Below are the code and all the weights of a small trained network. Each question names an input and a target symbol and asks about switching units off, where a switched-off unit gives its printed mean instead of its output.

import numpy as np


def w(rows, s, z=0):
    codes = np.array(rows[::2]) - 128.0
    scale = np.full(codes.shape[1], s)
    scale[-1] = z or s
    return codes * scale


def f(y):
    return np.maximum(y, 0)


def softmax(a):
    e = np.exp(a - a.max(-1, keepdims=True))
    return e / e.sum(-1, keepdims=True)


def log_softmax(a):
    a = a - a.max(-1, keepdims=True)
    return a - np.log(np.exp(a).sum(-1, keepdims=True))


def net(x, mask):
    ids = ['ΓΛΞΣεζθμτφ'.index(c) for c in x.split()]
    T = len(ids)
    res = E[ids] + P[:T]
    q, k, v = (res @ M[0].T for M in (Q, K, V))
    z = softmax(np.where(np.tri(T) > 0, q @ k.T / 2**0.5, -1e9)) @ v
    res = res + np.where(mask[0], z, O[0][:, -1]) @ O[0][:, :-1]
    y = f(res @ A[0][:, :-1].T + A[0][:, -1])
    res = res + np.where(mask[1:13], y, B[0][:, -1]) @ B[0][:, :-1]
    return log_softmax(res[-1] @ U[:, :-1].T + U[:, -1])


Q, K, V, O, A, B = {}, {}, {}, {}, {}, {}
E = w([
[152,206,111,120,232],'Γ',
[64,149,113,203,65],'Λ',
[57,198,159,139,123],'Ξ',
[176,202,83,129,232],'Σ',
[46,203,126,153,100],'ε',
[32,221,150,141,119],'ζ',
[194,135,107,181,126],'θ',
[108,170,59,180,157],'μ',
[85,11,252,160,174],'τ',
[109,58,43,194,237],'φ',
],0.016)
P = w([
[161,172,123,5,176],'0',
[76,175,137,148,80],'1',
[85,153,150,139,95],'2',
[100,131,147,128,103],'3',
[115,130,141,134,107],'4',
[124,116,137,144,114],'5',
[142,95,131,151,123],'6',
[143,112,132,149,123],'7',
[152,101,128,155,136],'8',
[164,98,122,159,133],'9',
[163,89,120,164,145],'10',
[165,99,121,159,143],'11',
[161,104,128,171,136],'12',
],0.017)
Q[0] = w([
[113,196,173,245,148],'H0',
[123,152,129,69,95],'H0',
],0.011)
K[0] = w([
[223,58,84,55,134],'H0',
[113,93,105,254,113],'H0',
],0.007)
V[0] = w([
[178,176,9,145,112],'H0',
[254,128,219,133,36],'H0',
],0.0078)
O[0] = w([
[191,61,28,66,10,210],'H0',
[239,146,150,146,46,6],'H0',
],0.012,0.0018)
A[0] = w([
[141,205,155,63,70,3],'N0',
[198,126,132,197,88,35],'N1',
[133,120,224,95,117,188],'N2',
[130,134,125,136,126,62],'N3',
[178,149,167,68,146,107],'N4',
[104,109,61,208,152,128],'N5',
[156,201,133,150,188,59],'N6',
[143,158,2,91,108,101],'N7',
[109,106,151,105,90,68],'N8',
[106,181,136,80,72,189],'N9',
[90,93,70,116,114,181],'N10',
[161,163,134,75,172,116],'N11',
],0.012,0.0054)
B[0] = w([
[78,114,106,149,119,152],'N0',
[117,103,106,118,207,220],'N1',
[149,156,74,162,123,206],'N2',
[139,115,137,120,144,128],'N3',
[107,115,97,128,51,146],'N4',
[97,123,118,54,116,249],'N5',
[144,33,158,126,50,213],'N6',
[140,165,187,128,90,254],'N7',
[144,111,145,111,2,143],'N8',
[193,145,89,132,165,188],'N9',
[179,136,197,90,143,222],'N10',
[40,166,125,173,70,161],'N11',
],0.01,0.0081)
U = w([
[97,128,172,151,37,191],'Γ',
[207,120,173,187,183,221],'Λ',
[72,123,4,237,128,127],'Ξ',
[168,123,244,110,49,2],'Σ',
[126,150,124,181,129,72],'ε',
[89,146,76,201,139,111],'ζ',
[243,126,106,214,63,187],'θ',
[188,152,253,128,115,51],'μ',
[134,84,181,249,89,173],'τ',
[142,103,206,102,152,107],'φ',
],0.0049,0.0074)

Each question gives the input, a string of symbols that net reads in full, and the target symbol t.
The units are the heads (2 rows each of Q, K, V and O) and the neurons (one row each of A and B). Each row of codes is followed by its name. A weight is (code - 128) times the scale printed after its matrix; where a second scale follows, it is the last column's (O, A, B and U).
mask holds one flag per unit, heads first, then neurons. A switched-off unit (its flag False) gives its mean, the last column of its rows in O or B, instead of its output. The means were averaged over made-up inputs and are rounded, as every weight is.
A unit's drop is (log p(t) with every unit on - log p(t) with that unit switched off) / (log p(t) with every unit on - log p(t) with every unit switched off).
The circuit of an input: a set's keep is (log p(t) with only the set's units on - log p(t) with every unit switched off) / (log p(t) with every unit on - log p(t) with every unit switched off). Starting from the 12 units with the biggest drops (on a tie, the unit counted first), units are removed one at a time, each time the one whose removal leaves the highest keep (on an exact tie, the one counted first), for as long as the keep stays at least 0.8.
units of the circuit, in order: the units of the circuit, biggest drop first
k most important neurons: the k neurons with the biggest drops, biggest first
drop of u: that unit's drop, to one decimal
input ζ Ξ τ τ τ τ ζ ζ, target τ: units of the circuit, in order : [H0 N6 N10]
input τ Γ θ φ μ Ξ τ Σ, target τ: most important neuron : [N6]
input μ Σ Ξ τ φ Σ τ θ φ, target φ: 2 most important neurons : [N10 N5]
input τ Σ τ φ θ Γ, target τ: units of the circuit, in order : [N6 H0 N11]
input θ θ θ Λ τ μ Γ ζ ζ, target θ: 2 most important neurons : [N9 N5]
input θ θ θ Ξ, target θ: units of the circuit, in order : [H0 N9]
input θ θ ε, target θ: units of the circuit, in order : [H0 N9]
input θ τ Γ, target θ: 2 most important neurons : [N9 N5]
input τ Γ θ, target τ: 2 most important neurons : [N6 N10]
input θ Γ θ Ξ Ξ φ θ Σ θ Ξ, target θ: drop of H0 : 1.0
input θ τ τ θ θ θ θ τ θ τ, target θ: drop of H0 : 0.6
input θ φ Σ, target θ: drop of N4 : 0.0
input φ ε μ, target φ: drop of N10 : 0.5
